Below are the code and all the weights of a small trained network. Each question names an input and a class and asks about switching units off, where a switched-off unit gives its printed mean instead of its output.

import numpy as np


def w(rows, s, z=0):
    codes = np.array(rows[::2]) - 128.0
    scale = np.full(codes.shape[1], s)
    scale[-1] = z or s
    return codes * scale


def f(y):
    return np.maximum(y, 0)


def log_softmax(a):
    a = a - a.max(-1, keepdims=True)
    return a - np.log(np.exp(a).sum(-1, keepdims=True))


def net(x, mask):
    res = np.array(x, float).reshape(1, 3) / 4 @ E
    y = f(res @ A[0][:, :-1].T + A[0][:, -1])
    res = res + np.where(mask, y, B[0][:, -1]) @ B[0][:, :-1]
    return log_softmax(res[-1] @ U[:, :-1].T + U[:, -1])


A, B = {}, {}
E = w([
[4,194,128,155,165,77,151,77,141,43,119],'x0',
[51,83,49,159,119,151,156,157,221,154,158],'x1',
[124,144,114,191,174,206,123,147,109,134,5],'x2',
],0.014)
A[0] = w([
[88,96,106,158,122,170,186,151,196,122,134,5],'n1',
[136,48,119,107,62,99,137,115,161,195,180,145],'n2',
[122,102,193,38,60,46,151,111,150,96,235,65],'n3',
[80,113,10,163,116,160,160,185,204,136,159,43],'n4',
[116,141,183,127,155,123,131,116,73,44,72,87],'n5',
[126,189,127,162,208,107,141,104,102,91,45,124],'n6',
[116,134,177,69,60,71,132,102,140,124,214,113],'n7',
[79,95,50,156,138,158,181,179,209,137,154,132],'n8',
[167,146,183,87,136,108,94,90,63,100,104,216],'n9',
[90,206,143,151,164,144,156,126,90,61,67,93],'n10',
[130,128,143,63,86,51,146,95,136,132,209,224],'n11',
[103,28,77,76,30,104,174,164,178,150,198,151],'n12',
[117,78,77,96,104,121,143,106,174,184,186,148],'n13',
[100,169,94,143,139,95,175,110,122,98,140,34],'n14',
[210,65,164,104,82,176,85,202,116,210,114,175],'n15',
[143,92,78,114,63,113,152,157,180,174,205,147],'n16',
[174,93,147,120,145,186,97,143,109,210,113,145],'n17',
[211,63,142,111,91,192,71,193,88,202,114,64],'n18',
[81,81,56,150,108,153,177,137,247,146,118,61],'n19',
[49,182,147,161,169,103,177,59,147,63,154,189],'n20',
[97,102,58,174,125,145,150,142,191,146,155,152],'n21',
[150,114,161,98,94,129,92,131,87,152,134,40],'n22',
[151,117,119,133,78,132,155,133,134,169,181,90],'n23',
[65,189,127,152,134,82,149,96,150,65,126,32],'n24',
[160,29,106,125,98,118,109,172,155,163,195,130],'n25',
[112,129,139,98,108,132,136,174,122,114,112,54],'n26',
[96,156,117,168,146,80,157,92,153,75,140,7],'n27',
[135,122,110,205,154,187,112,154,116,129,36,45],'n28',
[180,155,174,98,133,115,111,119,60,102,132,76],'n29',
[143,63,59,153,89,136,120,169,189,203,219,157],'n30',
[140,165,144,77,62,71,119,109,142,73,215,62],'n31',
[116,119,133,53,76,73,128,92,130,117,201,185],'n32',
[105,137,153,115,152,144,123,114,107,96,85,86],'n33',
[117,133,112,166,153,175,121,146,115,163,122,9],'n34',
[95,79,86,161,156,133,166,154,183,123,106,39],'n35',
[184,163,210,85,131,119,87,93,114,117,121,63],'n36',
],0.011)
B[0] = w([
[18,244,92,203,166,206,107,100,30,106,54,161],'n1',
[112,94,177,155,159,74,71,88,208,73,112,206],'n2',
[91,220,7,159,104,254,124,127,18,154,106,227],'n3',
[118,193,25,119,57,218,172,204,12,195,151,197],'n4',
[151,117,136,201,148,125,46,86,163,60,58,190],'n5',
[134,122,179,206,155,90,45,50,155,56,84,217],'n6',
[109,171,85,117,86,185,163,189,75,167,112,210],'n7',
[189,70,138,44,66,116,192,200,141,198,188,211],'n8',
[52,201,86,153,139,160,134,112,44,145,95,221],'n9',
[99,109,170,178,176,100,48,74,170,61,91,211],'n10',
[236,57,148,15,49,82,215,217,159,238,237,238],'n11',
[111,87,203,154,198,90,70,55,208,62,53,229],'n12',
[87,84,185,137,165,93,92,77,168,71,75,196],'n13',
[112,112,123,75,114,117,172,170,156,193,180,158],'n14',
[126,140,60,87,37,164,205,217,71,209,186,253],'n15',
[96,69,177,155,194,63,76,75,172,47,93,210],'n16',
[123,137,66,102,96,129,164,176,94,173,148,206],'n17',
[75,227,38,160,117,236,142,162,24,165,102,227],'n18',
[144,177,56,85,43,198,203,216,60,188,152,199],'n19',
[63,224,76,195,141,210,69,114,52,120,56,248],'n20',
[151,78,163,91,133,85,163,123,147,146,177,198],'n21',
[117,90,125,122,148,103,163,124,131,179,153,155],'n22',
[116,115,169,130,167,97,137,108,143,124,143,164],'n23',
[220,73,112,20,45,131,231,230,119,201,201,194],'n24',
[128,70,199,147,187,62,122,103,211,92,110,206],'n25',
[173,114,84,135,111,138,130,126,165,114,135,128],'n26',
[204,34,168,30,88,80,247,184,172,234,210,168],'n27',
[154,138,95,59,66,127,228,220,109,234,223,202],'n28',
[159,73,138,81,51,108,210,188,141,213,161,177],'n29',
[123,74,194,170,196,48,89,55,219,65,91,227],'n30',
[96,236,33,190,112,209,124,151,33,92,74,196],'n31',
[181,92,98,76,48,127,187,203,101,196,193,221],'n32',
[147,129,135,161,122,123,97,97,161,89,125,161],'n33',
[157,55,144,49,57,80,224,220,186,193,186,143],'n34',
[133,194,47,162,100,188,140,160,29,149,134,165],'n35',
[150,101,158,74,45,75,187,197,185,206,188,175],'n36',
],0.0093,0.022)
U = w([
[183,51,147,59,81,96,168,157,167,179,200,60],'0',
[103,252,93,191,107,204,108,119,59,135,78,111],'1',
[115,73,232,214,192,40,23,22,250,16,46,254],'2',
],0.013,0.0063)

Each question gives the input, the list of numbers given to net, and the class t.
The units are the neurons (one row each of A and B). Each row of codes is followed by its name. A weight is (code - 128) times the scale printed after its matrix; where a second scale follows, it is the last column's (A, B and U).
mask holds one flag per neuron, in row order. A switched-off neuron (its flag False) gives its mean, the last column of its row in B, instead of its output. The means were averaged over made-up inputs and are rounded, as every weight is.
A unit's drop is (log p(t) with every unit on - log p(t) with that unit switched off) / (log p(t) with every unit on - log p(t) with every unit switched off).
most important unit: the unit with the biggest drop
k most important neurons: the k neurons with the biggest drops, biggest first
drop when u is switched off: that unit's drop, to one decimal
input [-3,6,8], class 0: most important unit -> n8
input [-3,1,6], class 0: 3 most important neurons -> [n20; n3; n28]
input [4,2,0], class 0: 4 most important neurons -> [n3; n18; n31; n9]
input [0,3,-5], class 2: 2 most important neurons -> [n12; n15]
input [-3,-4,1], class 1: 3 most important neurons -> [n11; n18; n8]
input [0,2,5], class 0: 4 most important neurons -> [n20; n3; n18; n31]
input [0,2,7], class 0: 3 most important neurons -> [n20; n3; n28]
input [4,-3,-8], class 1: 2 most important neurons -> [n3; n31]
input [6,3,-1], class 0: 3 most important neurons -> [n27; n24; n18]
input [8,-1,-8], class 1: 3 most important neurons -> [n20; n3; n31]
input [-2,-3,1], class 1: 3 most important neurons -> [n11; n8; n24]
input [-2,7,-6], class 2: 2 most important neurons -> [n12; n30]
input [-6,0,1], class 1: 2 most important neurons -> [n18; n11]
input [5,-7,-8], class 1: 2 most important neurons -> [n3; n31]
input [-6,-5,1], class 1: 3 most important neurons -> [n18; n11; n9]
input [-6,-5,3], class 1: most important unit -> n18
input [-5,-3,2], class 1: drop when n18 is switched off -> 4.5
input [-7,1,-4], class 2: drop when n30 is switched off -> 0.2
input [-4,3,6], class 0: drop when n3 is switched off -> 0.4
input [-1,4,-7], class 2: drop when n12 is switched off -> 0.4
input [1,0,-8], class 1: most important unit -> n3
